Here is a tiny trained network, its code and every weight. The questions are about switching its units off for an input and a target symbol, where a switched-off unit gives its printed mean instead of its output.

import numpy as np


def w(rows, s, z=0):
    codes = np.array(rows[::2]) - 128.0
    scale = np.full(codes.shape[1], s)
    scale[-1] = z or s
    return codes * scale


def softmax(a):
    e = np.exp(a - a.max(-1, keepdims=True))
    return e / e.sum(-1, keepdims=True)


def log_softmax(a):
    a = a - a.max(-1, keepdims=True)
    return a - np.log(np.exp(a).sum(-1, keepdims=True))


def net(x, mask):
    ids = ['εζηλμστω'.index(c) for c in x.split()]
    T = len(ids)
    res = E[ids] + P[:T]
    u = 0
    for l in range(3):
        r = res
        for j in range(2):
            rows = slice(2 * j, 2 * j + 2)
            q, k, v = (r @ M[l][rows].T for M in (Q, K, V))
            z = softmax(np.where(np.tri(T) > 0, q @ k.T / 2**0.5, -1e9)) @ v
            o = O[l][rows]
            res = res + np.where(mask[u + j], z, o[:, -1]) @ o[:, :-1]
        u += 2
    return log_softmax(res[-1] @ U[:, :-1].T + U[:, -1])


Q, K, V, O = {}, {}, {}, {}
E = w([
[95,197,90,180,84],'ε',
[187,195,92,115,217],'ζ',
[74,178,158,66,83],'η',
[190,184,148,79,79],'λ',
[177,100,35,84,100],'μ',
[232,88,217,159,87],'σ',
[3,98,151,86,163],'τ',
[123,113,134,158,195],'ω',
],0.019)
P = w([
[109,134,48,99,118],'0',
[149,108,133,69,172],'1',
[116,186,80,168,59],'2',
[149,117,144,79,182],'3',
[119,186,96,194,61],'4',
[144,119,154,86,191],'5',
[125,190,114,204,69],'6',
[143,110,155,85,195],'7',
[142,180,120,230,100],'8',
[144,116,163,95,205],'9',
[150,179,139,255,126],'10',
[116,107,127,71,169],'11',
],0.0092)
Q[0] = w([
[59,78,70,147,229],'0.h0',
[189,147,152,216,89],'0.h0',
[62,106,174,225,23],'0.h1',
[134,55,97,253,27],'0.h1',
],0.0079)
K[0] = w([
[123,162,34,149,254],'0.h0',
[242,132,144,202,39],'0.h0',
[83,121,133,145,107],'0.h1',
[143,70,155,163,75],'0.h1',
],0.012)
V[0] = w([
[170,100,177,148,33],'0.h0',
[207,163,173,254,136],'0.h0',
[42,117,105,153,151],'0.h1',
[65,133,48,88,96],'0.h1',
],0.0079)
O[0] = w([
[192,109,254,243,122,35],'0.h0',
[83,101,39,165,244,194],'0.h0',
[243,97,98,149,186,2],'0.h1',
[60,124,82,155,102,78],'0.h1',
],0.0063,0.0033)
Q[1] = w([
[158,169,177,220,174],'1.h0',
[202,108,189,158,148],'1.h0',
[125,137,64,186,2],'1.h1',
[179,186,82,20,155],'1.h1',
],0.0066)
K[1] = w([
[135,173,73,186,98],'1.h0',
[165,137,167,160,197],'1.h0',
[1,133,113,139,101],'1.h1',
[179,84,82,85,157],'1.h1',
],0.0089)
V[1] = w([
[109,101,120,97,131],'1.h0',
[135,111,169,123,143],'1.h0',
[119,180,90,219,80],'1.h1',
[255,104,48,128,111],'1.h1',
],0.0055)
O[1] = w([
[27,115,111,146,159,156],'1.h0',
[26,119,75,39,141,61],'1.h0',
[193,109,200,201,69,75],'1.h1',
[203,169,139,77,2,254],'1.h1',
],0.0089,0.0025)
Q[2] = w([
[189,154,110,34,147],'2.h0',
[84,1,174,59,134],'2.h0',
[187,152,103,182,137],'2.h1',
[109,181,106,185,113],'2.h1',
],0.012)
K[2] = w([
[135,143,141,80,102],'2.h0',
[20,69,90,70,10],'2.h0',
[175,118,114,181,175],'2.h1',
[155,198,105,114,139],'2.h1',
],0.011)
V[2] = w([
[202,80,231,97,216],'2.h0',
[220,160,100,108,221],'2.h0',
[98,1,5,138,45],'2.h1',
[141,201,85,95,165],'2.h1',
],0.0055)
O[2] = w([
[195,224,181,92,158,69],'2.h0',
[182,206,93,159,161,249],'2.h0',
[208,170,149,122,251,43],'2.h1',
[144,146,133,176,87,255],'2.h1',
],0.012,0.0041)
U = w([
[103,125,87,176,101,133],'ε',
[116,110,107,79,208,105],'ζ',
[99,103,136,91,71,25],'η',
[163,102,191,87,134,159],'λ',
[200,5,72,60,111,68],'μ',
[141,2,117,207,128,164],'σ',
[71,82,154,93,152,145],'τ',
[62,52,116,160,219,255],'ω',
],0.0092,0.0066)

Each question gives the input, a string of symbols that net reads in full, and the target symbol t.
The units are the heads (2 rows each of Q, K, V and O). Each row of codes is followed by its name. A weight is (code - 128) times the scale printed after its matrix; where a second scale follows, it is the last column's (O and U).
mask holds one flag per head, layer by layer. A switched-off head (its flag False) gives its mean, the last column of its rows in O, instead of its output. The means were averaged over made-up inputs and are rounded, as every weight is.
A unit's drop is (log p(t) with every unit on - log p(t) with that unit switched off) / (log p(t) with every unit on - log p(t) with every unit switched off).
The circuit of an input: a set's keep is (log p(t) with only the set's units on - log p(t) with every unit switched off) / (log p(t) with every unit on - log p(t) with every unit switched off). Starting from all 6 units, units are removed one at a time, each time the one whose removal leaves the highest keep (on an exact tie, the one counted first), for as long as the keep stays at least 0.8.
circuit, biggest first: the units of the circuit, biggest drop first
heads that matter: for each layer, one digit per head in row order, 1 if its drop is at least 0.15 and else 0, layers parted by /
drop when u is switched off: that unit's drop, to one decimal
input λ τ λ ζ ζ σ λ, target λ: heads that matter => 10 / 00 / 10
input ζ ε σ, target λ: circuit, biggest first => (2.h0 0.h0 0.h1)
input ζ ζ μ ζ λ σ ω, target λ: heads that matter => 10 / 01 / 10
input μ ω ε, target σ: circuit, biggest first => (1.h1 0.h0 2.h0)
input η σ ε, target σ: circuit, biggest first => (1.h1 0.h0)
input μ σ η ω η, target λ: circuit, biggest first => (2.h0 0.h0)
input μ ε μ, target σ: circuit, biggest first => (2.h0 0.h1)
input ζ ε τ σ η, target λ: circuit, biggest first => (0.h0 2.h0)
input μ σ ε μ ζ ω ω σ, target σ: circuit, biggest first => (0.h0)
input ε ζ ε λ μ, target σ: circuit, biggest first => (1.h1 0.h0)
input ζ ζ σ μ η η, target η: heads that matter => 10 / 00 / 01
input ζ λ ζ η, target η: circuit, biggest first => (0.h0 2.h1)
input σ ω ω σ σ ζ μ ζ ω η σ, target λ: circuit, biggest first => (2.h0 0.h1)
input ε μ η, target σ: drop when 2.h0 is switched off => 0.6
input σ ζ μ σ ζ μ σ μ μ, target λ: drop when 0.h1 is switched off => 0.1
input τ λ η ω ζ η ε μ σ λ λ, target λ: drop when 1.h1 is switched off => 0.3
